Table B holds the same points as the rows below and some others, measured another way and shuffled. Each row below is followed by which row of B it is.
B:
1: [-286 -266  118  188  -65 -315 -292  194 -215 -226   24 -351   72 -102
 -393 -116 -371  -30 -215  377  359 -385  396]
2: [-341 -150   82  130   54 -252 -185  279 -209  -41 -115 -341 -158 -109
  -70  -59 -346 -105  -72   65  375 -281  394]
3: [ 355  -20 -238  -37  -99   81    4 -211   98 -252   50  334  318  -46
  -95  139  299  -69   66   -9 -414  344 -237]
4: [  87 -147  -43   18  -57  -75   39 -114  -65 -224   87    9   74  -53
   62  184  -56  -41  -59 -107 -130  111    5]
5: [-106  349 -179  -94  105  110 -150  303   55  345 -385   51 -134  -17
  112 -229  218 -168  247 -299   62  183   75]
6: [ 479  452 -397 -321  -71  274   -1 -252  284  -58   40  438  414    0
  -28   19  710   68   91 -180 -598  571 -388]
7: [-204  512  -24 -183   48  248 -182   88  -24  290 -302  -88 -211  -77
   24 -302   43  124  323 -269   75   43 -107]
8: [ 298  209 -301 -106  -68  159  -44   29  212  137 -174  372  277   97
  -29  -81  531 -182  100 -249 -356  469 -170]
9: [-173  142  -44  -61   58  -81  -82  243  -41  189 -155 -175 -117    9
  151  -82    6  -99  -49 -282  153   39  235]
10: [ -40 -413   29  123  108 -285  161  -52 -235 -391  130 -160 -209 -191
  368  494 -391 -140  -43 -137   47  -44  216]
11: [   8 -238  -15   98   14 -114   21  -53 -143 -265   30  -27  -61 -133
   88  230 -204  -87   47  -45  -28   17   52]
12: [  24  182  -61 -155  -48   20  -53  -84   -1  -60   84  -93   97  -29
  -12   -8   86  125 -104 -136  -94   97  -14]
13: [   9 -264   73   75  -35 -118   34 -240 -197 -446  192 -123  -26 -189
   21  288 -332   78  -17   47  -48  -83  -14]
14: [  65  130 -220    5    0   51 -168  170   68   80 -243  182  126  -26
 -131 -141  262 -188  158  -28  -78  193   12]
15: [-133 -281   66  112   20 -240   84  153 -143  -25  -17 -206 -148   28
  274  196 -234 -203 -164 -324  131   12  299]
16: [-180  -64   51   32   28 -129  -57   99 -148  -46  -45 -206 -134  -74
   91   39 -220  -44  -36 -134  152  -79  192]
17: [-284 -382  107  158  118 -406   77  258 -253 -102   20 -398 -299  -72
  363  293 -455 -229 -224 -248  332 -167  521]
18: [   0  -75  -85    7    7 -131   -8  109  -30  -49  -22  -52   32  -12
  105   95   26 -146 -101 -167   -5  103  178]
19: [  17  134 -145   10   42  105 -156   43  -36  -34 -229  141  -27 -152
  -85  -80   57  -76  324   15  -56   95  -92]
20: [ -68 -314  -94  221   28 -250 -106  293  -92  -71 -170   -5   16  -33
  -38   62  -86 -357  -20   27  132    4  313]
21: [  19  496 -144 -158    5  359 -221  -87   35  102 -278  179  -25 -153
 -168 -286  196  142  477  -45 -143  146 -350]
22: [-372 -214  289   63   54 -201  100   19 -328  -99   57 -502 -442 -110
  369  212 -637   60  -78 -351  311 -246  263]
23: [ 304 -605  -64  228 -123 -194  137 -260 -111 -577  233  189  238  -82
  -13  470 -139 -187  -98   77 -303  156  -49]
24: [  50  151 -139 -132   -8  -43  -17   61   50   41   -7  -23   92   21
   94   17  197  -46 -122 -232  -89  185   93]
25: [ -17   39  -55  -45   -9  -42  -48   18  -41  -50  -22  -59   12  -42
   40   25    1  -24  -23 -130  -20   65   58]
26: [ 191   97 -227   52   20  243  -36   12   51   74 -368  422  -36  -79
   58  -18  232 -237  510 -224 -273  369 -287]
27: [ -96 -298   96   71  124 -183  205 -110 -265 -314  103 -209 -362 -209
  489  488 -470  -49   60 -296   52  -34  123]
28: [-221  126   45   -9  -64  -34 -301   64 -119  -77  -54 -232   49 -118
 -355 -252 -155  138   -6  225  198 -234  108]
29: [-115   38   21  -30   -7  -52  -83    8 -110  -85   -2 -171  -45  -91
   -2    1 -139   50  -13  -65   73  -57   83]
30: [ -70 -426  -14  165  103 -360  112  138 -185 -244   49 -166 -150 -103
  332  406 -289 -278 -151 -164  122  -19  371]
31: [-153  285  158 -159 -126  173 -176 -279 -140 -163  105 -253   -7 -139
 -266 -196 -213  431   75   73   16 -177 -199]
32: [ 124  104 -206   11   37  135 -138  -29   -4 -126 -204  268   44 -184
 -115  -14  136 -100  382   78 -168  168 -177]
33: [ -24 -188   53   31   12  -95  107 -130 -168 -242   89 -119 -151 -121
  245  282 -270   -7   18 -216  -34   22   34]
34: [  59   26  -55  -78   31   13  135  -58  -32   -8  -13    2 -108  -27
  344  196   13  -63   39 -426 -142  231  -25]
35: [ 165 -168  -27   46  -89   41   87 -201  -57 -216   49  127   50  -42
   83  198  -43  -48   81 -194 -240  208 -162]
36: [-425  157  108   -1  125  -74 -209  222 -236   73 -197 -382 -364 -192
   42 -146 -375   63  157  -43  405 -299  245]
37: [-276  368  107  -81   15  267 -216  -61 -171   79 -246 -153 -299 -207
 -105 -282 -254  247  448  -69  141 -148 -204]
38: [ 175  289  -71 -210  -76  265   41 -316   34  -73   38  123   50  -58
   78   30  152  200  184 -282 -333  275 -369]
39: [  90  135  -72  -54 -101  164  -77  -90   20   12  -98  121  100   -6
 -100 -111  128   20  142 -155 -181  187 -191]
40: [ 260  238 -411  -56 -198  -19 -411  278  323  125 -142  316  773  183
 -712 -461  783 -207 -257  335 -208  282  109]
41: [ -64  107   67 -118    4   53   50 -191 -130 -144   86 -167 -162 -131
  196  139 -197  186   67 -243  -44   16  -84]
42: [ 490  399 -260 -265 -230  410  -30 -424  249  -88   60  455  477   42
 -241 -115  605  187  152 -132 -653  525 -596]
43: [-196 -160   81  113  130  -85  -23  -44 -291 -280  -72 -166 -358 -305
  171  217 -482   -6  293  -10  161 -187   47]
44: [-225  241   75  -52   11  140 -160   29 -134   94 -209 -150 -232 -119
  -24 -199 -194  107  275 -151  129  -80  -64]
45: [  87  216  -32 -182  -10  174   79 -268  -35 -110   54   16  -79 -111
  203  132    4  176  163 -305 -233  193 -253]
46: [-189   -6  -47   79  154  -55 -109  158 -176  -55 -228  -83 -287 -224
  132   51 -236 -127  289  -44  184  -85  136]
47: [  57   28  -88   57   42  163  -77 -135 -111 -202 -180  193 -122 -243
  -25   65 -102  -12  477   18 -129   80 -257]
48: [ -76 -118 -134  156   51 -106  -85  397   -8  220 -355   73  -69   57
   96  -67   80 -421   90 -254  107  155  253]
49: [  81 -164 -288  125   -8 -257 -153  444  119  111 -203  139  294  114
 -126  -65  350 -472 -216  -14   12  210  386]
50: [  23 -244   -4   81  -32 -145   64  -18  -98 -174   54  -55   -4  -26
  136  211 -133 -124  -92 -173  -43   75  111]
51: [ 186 -103 -315   75  -84 -207 -237  254  147  -88  -58  194  509   64
 -382 -100  414 -307 -239  259 -102  177  243]
52: [ -64 -157  135   27   -1   -6  144 -213 -212 -229   77 -147 -251 -135
  294  275 -372   73  118 -303  -42    6  -78]
53: [-195 -314  124  142   31 -257   12   47 -250 -240   60 -286 -186 -134
  143  222 -438  -73  -83  -60  201 -177  267]
54: [  76  -35  -36  -46  -39  -17   -3 -182  -68 -267  125  -22   69 -116
   10  159  -57   75   -4  -25 -133   64  -59]
55: [-164 -214  -35  165    7 -253 -178  279 -113  -64 -118 -149   24  -42
 -135  -33 -139 -222 -109   92  223 -124  357]
56: [ 108  328 -105 -245   -1  177   58 -187   42    9   22   45  -23  -58
  216   61  173  140  103 -368 -247  268 -206]
57: [ 361 -405 -328  143   63 -235  124   36   44 -349   33  338  219  -77
  190  470  215 -429  -40  -47 -304  351  114]
58: [ -93  495 -125 -198   -8  166 -312   54   37  106 -165  -41   80 -113
 -286 -355  192  169  166   93   33  -11  -64]
59: [ 223   75 -199  -88  -26   38    6 -111   67 -155   34  179  183  -56
   25  128  238  -45   24 -100 -273  274 -108]
60: [  91  258 -180 -171  -44   42  -83   54  118   94  -41   47  189   54
  -27 -104  333  -25  -92 -181 -147  236   20]
61: [-191  -19    6   97   97  -20 -128  120 -191  -61 -229  -83 -255 -194
   31   -2 -261  -82  294  -16  173 -108   76]
62: [ -56 -115    2   27  -15 -123    5   42  -93  -90   13 -124  -23  -25
   94  103 -113  -75  -90 -162   33   31  145]
63: [ 127  -52 -118  -33  -41  -64   36    4   27  -69   27   56  129   26
   97  120  131 -121 -105 -211 -154  215   52]
64: [-168  307  -19 -156   16   25 -155   75  -43   95  -70 -204  -59  -57
  -17 -163    8  112   -7 -133  101  -34   87]
65: [  -1 -243 -210  150   35 -330 -153  391   13  -40 -119    9  191   24
 -101   34  131 -402 -214   90  112   51  440]
66: [  52   35  -72  -80  -23  -51   14  -24   -7  -74   54  -52   71  -11
   89   91   66  -13 -112 -193 -100  140   62]
67: [  60   42   41  -63  -54  146  100 -227  -78  -83    4   18 -110  -56
  198  119  -99   80  162 -351 -188  176 -228]
68: [-282 -321   99  184  -21 -402 -283  160 -252 -377  127 -402   76 -178
 -373    9 -426    7 -279  479  378 -444  452]
69: [ -85 -315  -76  104  125 -373   50  205 -139 -206   41 -180 -100 -105
  275  343 -184 -259 -193 -102  147  -21  427]
70: [-124 -328  -42  211  -21 -319 -178  283 -106 -130  -69 -130  117  -24
 -201   -7 -126 -268 -189  178  204 -127  398]
71: [ 181  115 -295  -88   68  -39  -27   87   96  -36  -74  180  141  -48
  107  111  329 -180   16 -136 -191  296   55]
72: [ -13 -146 -151  110  -36 -225 -213  264    3  -76  -75  -14  256    9
 -267  -76  111 -237 -189  187   87   -4  307]

[ 283  201 -203  -72  204  122 -750   32  225  289  -51  127  542  473
  411   33 -212  117 -206 -313  -91 -313    2  362  223] | 57
[-186 -174  142  121  -38 -206  491  -51 -188 -221   -2   19 -220 -246
 -268   65 -169 -240  229  366   34   89   94 -263   72] | 28
[-158  -41   -1  170   74  -61 -323   33   58  210  -76  -57  159    5
   38  -75 -161  -19 -168 -247   30 -150  -76   31  125] | 4
[ -97 -109   78  110   39  -25 -286  -80   45  162   53  -71  145 -213
    1 -136  -82  123 -240 -300  122    8   29  103  278] | 29
[  92  260   96 -216 -107 -111  272  298 -161 -391  131  161 -136  273
  221    4   24  -28  261  423 -222  -57  -48   59 -199] | 47
[  68  181  108 -214 -139 -120  393  144 -175 -428  112  156 -131  169
   77   72   57  -42  249  476 -208  109   15  -10 -126] | 19
[ 245  111   96 -226  -23   60 -223  -13    9  -83  262  104  176   -1
  241  -98   62  304 -165  -77    1   53  135  341  287] | 61
[ 244  342   65 -375 -135   -2   49  189  -82 -369  195  191   55  347
  327    6  155  177   79  284 -254   80  -14  250  -86] | 26
[-124   11   11  177   97  -38 -499  131   88  291  -41  -63  199   60
  148 -155 -141   39 -241 -372   37 -276 -102  136  139] | 6
[ -15   70  -35  -19   14   21 -380  -65   95  114  -35   -2  294  126
  115   -2   -3  118 -247 -233  -71   50  -52  153  131] | 30
[ -15  -22  245 -138 -147  -64  145  -94 -124 -200  244   19  -34 -259
  -78  -97  198  216 -159   62   17  297  125  113  250] | 36
[-292   17  123  137  -63  -89 -282  162    4  116   19 -133   15  -93
   71 -228   52  121 -244 -327    9  -45 -193   60  -22] | 45
[-196   58  271 -196 -322 -146  534   44 -233 -527  177  -15 -304 -236
 -105  -66  296  128   86  329 -128  499  -73  -84 -180] | 7
[-162  -14   11  -48 -126  -26  -48 -161   20 -118  -44  -58  118  -89
  -32   20   95  128 -147 -108  -79  393 -102  -16  -15] | 17
[-221   47  241 -108 -256 -191  586   90 -254 -487  114   12 -328 -157
 -145  -21  184  -19  170  422 -142  343  -68 -170 -189] | 44
[-313   87   42  -24 -200  -91   47   83  -34 -218  -81  -99  -51   -2
   43  -60  146   79  -38  -39 -166  309 -290  -85 -318] | 34
[ -13   80   48  -28   -9  -42 -181    7   10   22   21   36  173  113
   70  -10    7   56 -144  -54  -86    3   -5  107  130] | 8
[-100 -236    0  203  113 -185  358 -128 -103  -67 -118   69  -72 -145
 -266  177 -401 -367  286  333   65  -60  150 -286  162] | 68
[  23   32  -40   19   68   13 -336   34   75   89    1    7  192   66
  197  -63 -146   88 -104 -206    7  -95  -41  148   99] | 11
[-345   47  121   95 -139 -151   24  183  -75  -85  -44 -104 -113  -40
  -12 -129   73    1  -53  -57  -93   70 -240  -93 -206] | 67
[ -80 -239    8  147   73 -151  375 -175  -98 -128  -81   55  -67 -210
 -244  161 -347 -288  267  318   77   51  159 -251  173] | 1
[-245  -79   50  156  -12  -83 -189  -34   18  124  -67  -95   94 -111
  -62  -69  -52    7 -189 -217   18   41  -93  -32   83] | 66
[-276   10  147 -101 -280 -152  480  -95 -170 -430  -11  -32 -175 -141
 -209   75  218   -1   69  302 -176  542 -109 -204 -190] | 9
[-296  -53   33   66 -127 -116  143  -51  -42 -160 -108  -79  -49 -111
 -114   16    8  -40    5   26  -83  283 -155 -170 -149] | 24
[-160 -105   76  124    6  -62 -233 -106   30  160    1  -74  153 -163
  -79  -76  -32   68 -261 -246   63   62    0   40  249] | 60
[ 188  187   93 -313 -135   11   84   39  -72 -343  204  126   44   93
  213  -15  135  219   22  183 -137  223   38  212   22] | 46
[-327  -24   47  180  -43 -207  205  161 -105 -107 -155  -44 -153   22
  -96    7 -134 -246  167  162  -96  -54 -180 -246 -216] | 54
[ 297   36  -70 -154   95   96 -336 -195  101   38   95  127  371   87
  195   71 -121  176 -140 -102    6   48  181  279  365] | 20
[-208  135   62   -1 -113  -58 -227  153    8  -17  -17  -72   66  107
  137 -122  122  124 -178 -186 -132   55 -232   76 -143] | 27
